Below is a small trained network, with its code and all its weights. Each question gives an input and a class and asks what happens when units are switched off, that is, made to give their printed mean instead of their output.

import numpy as np


def w(rows, s, z=0):
    codes = np.array(rows[::2]) - 128.0
    scale = np.full(codes.shape[1], s)
    scale[-1] = z or s
    return codes * scale


def norm(h):
    return h / np.sqrt((h * h).mean(-1, keepdims=True) + 1e-5)


def f(y):
    return y / 2 * (1 + np.tanh(0.7978845608 * (y + 0.044715 * y**3)))


def log_softmax(a):
    a = a - a.max(-1, keepdims=True)
    return a - np.log(np.exp(a).sum(-1, keepdims=True))


def net(x, mask):
    res = np.array(x, float).reshape(1, 6) / 4 @ E
    u = 0
    for l in range(4):
        y = f(norm(res) @ A[l][:, :-1].T + A[l][:, -1])
        res = res + np.where(mask[u : u + 3], y, B[l][:, -1]) @ B[l][:, :-1]
        u += 3
    return log_softmax(norm(res)[-1] @ U[:, :-1].T + U[:, -1])


A, B = {}, {}
E = w([
[121,114,54,93,121,130,122,83,119,134,111],'x0',
[178,33,202,81,122,24,121,38,223,234,122],'x1',
[87,146,179,136,166,159,69,113,123,136,159],'x2',
[85,88,129,140,121,176,162,101,107,153,140],'x3',
[70,255,201,66,47,78,189,71,158,134,35],'x4',
[103,119,97,138,100,127,145,140,137,164,136],'x5',
],0.0089)
A[0] = w([
[41,150,30,254,151,168,111,206,31,13,76,1],'L0N1',
[140,84,75,162,85,131,116,92,84,71,255,34],'L0N2',
[159,20,37,209,180,148,109,210,50,43,247,84],'L0N3',
],0.0045,0.0035)
B[0] = w([
[149,146,164,152,21,74,84,129,67,70,225,229],'L0N1',
[97,175,68,73,183,56,55,162,76,72,1,143],'L0N2',
[94,95,60,115,245,136,166,148,196,71,100,253],'L0N3',
],0.0083,0.0058)
A[1] = w([
[38,128,118,81,158,117,81,170,136,125,98,29],'L1N1',
[114,100,66,152,243,179,75,254,195,115,129,4],'L1N2',
[46,254,171,69,82,161,200,122,123,117,62,85],'L1N3',
],0.007,0.0018)
B[1] = w([
[198,89,63,125,134,113,106,101,142,84,115,136],'L1N1',
[86,162,113,119,164,137,178,151,122,183,79,243],'L1N2',
[84,102,12,130,248,200,129,183,183,128,90,254],'L1N3',
],0.012,0.0072)
A[2] = w([
[99,255,86,118,36,227,148,193,20,34,199,37],'L2N1',
[162,84,189,121,120,113,159,68,178,212,139,5],'L2N2',
[95,242,106,137,75,158,153,130,1,50,123,135],'L2N3',
],0.0067,0.0022)
B[2] = w([
[203,110,155,94,77,120,45,3,136,178,137,253],'L2N1',
[201,120,155,159,109,124,31,138,79,163,122,205],'L2N2',
[111,11,209,171,44,50,75,99,176,189,46,216],'L2N3',
],0.012,0.0064)
A[3] = w([
[201,108,168,185,104,175,92,101,132,129,59,70],'L3N1',
[112,120,82,130,254,156,167,179,176,112,51,255],'L3N2',
[59,183,144,131,140,84,179,117,197,111,45,111],'L3N3',
],0.0085,0.0029)
B[3] = w([
[97,66,138,147,147,91,126,81,171,85,169,168],'L3N1',
[148,253,153,154,214,206,152,165,63,132,121,254],'L3N2',
[153,134,118,189,133,195,211,185,121,83,117,162],'L3N3',
],0.013,0.016)
U = w([
[82,253,75,121,254,158,182,220,122,136,110,253],'0',
[175,70,154,138,31,7,20,93,166,138,117,3],'1',
],0.0073,0.00068)

Each question gives the input, the list of numbers given to net, and the class t.
The units are the neurons (one row each of A and B). Each row of codes is followed by its name. A weight is (code - 128) times the scale printed after its matrix; where a second scale follows, it is the last column's (A, B and U).
mask holds one flag per neuron, layer by layer. A switched-off neuron (its flag False) gives its mean, the last column of its row in B, instead of its output. The means were averaged over made-up inputs and are rounded, as every weight is.
A unit's drop is (log p(t) with every unit on - log p(t) with that unit switched off) / (log p(t) with every unit on - log p(t) with every unit switched off).
The circuit of an input: a set's keep is (log p(t) with only the set's units on - log p(t) with every unit switched off) / (log p(t) with every unit on - log p(t) with every unit switched off). Starting from all 12 units, units are removed one at a time, each time the one whose removal leaves the highest keep (on an exact tie, the one counted first), for as long as the keep stays at least 0.8.
units of the circuit, in order: the units of the circuit, biggest drop first
k most important neurons: the k neurons with the biggest drops, biggest first
drop when u is switched off: that unit's drop, to one decimal
input [-8,7,6,-2,-6,0], class 1: units of the circuit, in order	L3N2
input [-5,-7,-4,-3,-6,7], class 1: 2 most important neurons	L0N1, L1N3
input [6,2,8,-8,1,6], class 1: 2 most important neurons	L1N3, L0N3
input [2,8,-5,-6,7,-3], class 1: 4 most important neurons	L3N2, L2N2, L1N2, L0N3
input [-8,-4,1,5,3,7], class 1: 3 most important neurons	L0N1, L0N3, L2N1
input [3,4,-1,-1,3,7], class 1: 2 most important neurons	L1N2, L2N2
input [7,5,-8,-4,2,-6], class 1: 2 most important neurons	L1N3, L3N2
input [2,8,-4,3,7,-5], class 1: 2 most important neurons	L2N2, L3N2
input [7,-5,-5,-6,-3,4], class 1: drop when L1N3 is switched off	0.9
input [4,-5,-5,3,2,-8], class 1: drop when L0N1 is switched off	0.1
input [2,-6,1,0,-4,-5], class 1: drop when L1N3 is switched off	1.0
input [1,8,-7,0,1,-1], class 1: drop when L2N2 is switched off	0.0
